Below are the code and all the weights of a small trained network. Each question names an input and a class and asks about switching units off, where a switched-off unit gives its printed mean instead of its output.

import numpy as np


def w(rows, s, z=0):
    codes = np.array(rows[::2]) - 128.0
    scale = np.full(codes.shape[1], s)
    scale[-1] = z or s
    return codes * scale


def f(y):
    return np.maximum(y, 0)


def log_softmax(a):
    a = a - a.max(-1, keepdims=True)
    return a - np.log(np.exp(a).sum(-1, keepdims=True))


def net(x, mask):
    res = np.array(x, float).reshape(1, 5) / 4 @ E
    y = f(res @ A[0][:, :-1].T + A[0][:, -1])
    res = res + np.where(mask, y, B[0][:, -1]) @ B[0][:, :-1]
    return log_softmax(res[-1] @ U[:, :-1].T + U[:, -1])


A, B = {}, {}
E = w([
[71,43,2,146,195,120,124],'x0',
[66,163,18,123,33,182,215],'x1',
[154,115,95,61,97,148,150],'x2',
[56,116,97,213,116,102,159],'x3',
[183,189,95,181,140,240,39],'x4',
],0.007)
A[0] = w([
[153,185,206,162,81,175,114,131],'N0',
[94,129,58,228,140,156,106,144],'N1',
[138,142,106,98,117,131,158,118],'N2',
[145,233,181,142,8,155,125,146],'N3',
[115,138,40,178,159,182,155,146],'N4',
[104,137,78,65,61,135,210,184],'N5',
[96,112,189,131,172,39,167,168],'N6',
[127,173,152,83,26,171,168,225],'N7',
[110,150,16,134,96,160,140,255],'N8',
[216,162,216,129,183,116,47,197],'N9',
[100,125,71,214,144,169,102,148],'N10',
[32,77,111,155,145,75,195,194],'N11',
[172,202,150,126,105,139,102,147],'N12',
[146,73,121,86,255,105,63,151],'N13',
[52,102,152,144,150,46,160,162],'N14',
[232,176,210,108,190,118,39,202],'N15',
],0.0077,0.0035)
B[0] = w([
[177,133,175,176,101,114,134,201],'N0',
[67,151,76,203,106,161,81,198],'N1',
[147,122,120,89,110,143,130,148],'N2',
[186,164,155,154,69,77,165,229],'N3',
[102,175,77,150,46,172,76,195],'N4',
[160,154,31,41,93,137,198,215],'N5',
[99,48,154,176,158,71,154,208],'N6',
[183,151,102,97,47,102,161,224],'N7',
[123,185,51,116,77,161,111,226],'N8',
[144,64,223,126,158,168,98,246],'N9',
[70,187,66,197,108,166,39,191],'N10',
[97,112,62,150,108,63,167,228],'N11',
[156,151,181,135,113,111,132,184],'N12',
[16,122,63,101,193,155,94,214],'N13',
[81,66,121,165,132,61,177,206],'N14',
[157,62,255,114,190,168,61,254],'N15',
],0.0081,0.009)
U = w([
[159,167,76,2,70,150,202,190],'0',
[186,116,202,167,104,139,108,3],'1',
[74,196,67,201,87,173,55,185],'2',
[99,72,163,94,242,183,62,39],'3',
[85,80,105,162,132,43,210,203],'4',
],0.0092,0.00055)

Each question gives the input, the list of numbers given to net, and the class t.
The units are the neurons (one row each of A and B). Each row of codes is followed by its name. A weight is (code - 128) times the scale printed after its matrix; where a second scale follows, it is the last column's (A, B and U).
mask holds one flag per neuron, in row order. A switched-off neuron (its flag False) gives its mean, the last column of its row in B, instead of its output. The means were averaged over made-up inputs and are rounded, as every weight is.
A unit's drop is (log p(t) with every unit on - log p(t) with that unit switched off) / (log p(t) with every unit on - log p(t) with every unit switched off).
The circuit of an input: a set's keep is (log p(t) with only the set's units on - log p(t) with every unit switched off) / (log p(t) with every unit on - log p(t) with every unit switched off). Starting from the 12 units with the biggest drops (on a tie, the unit counted first), units are removed one at a time, each time the one whose removal leaves the highest keep (on an exact tie, the one counted first), for as long as the keep stays at least 0.8.
units of the circuit, in order: the units of the circuit, biggest drop first
unit that matters most: the unit with the biggest drop
top k neurons: the k neurons with the biggest drops, biggest first
drop when u is switched off: that unit's drop, to one decimal
input [-3,0,8,-4,3], class 1: units of the circuit, in order	(N15 N13)
input [-6,8,-7,5,-1], class 0: units of the circuit, in order	(N5 N7)
input [-4,-8,-4,-4,7], class 3: units of the circuit, in order	(N15)
input [-6,-5,0,-7,-5], class 3: top 2 neurons	(N15 N9)
input [5,3,-1,3,-3], class 2: top 2 neurons	(N4 N8)
input [4,5,7,6,-5], class 0: top 2 neurons	(N5 N8)
input [-1,-1,4,0,3], class 1: top 2 neurons	(N13 N5)
input [8,3,2,-3,-2], class 2: units of the circuit, in order	(N4 N8)
input [-2,-4,-2,-1,-6], class 3: top 2 neurons	(N3 N7)
input [-3,7,1,6,-8], class 0: top 2 neurons	(N5 N7)
input [2,-8,6,8,0], class 3: drop when N13 is switched off	0.2
input [-2,3,7,6,-5], class 0: drop when N5 is switched off	0.6
input [-2,1,-2,-1,5], class 1: drop when N13 is switched off	0.1
input [0,3,8,7,-3], class 0: unit that matters most	N5
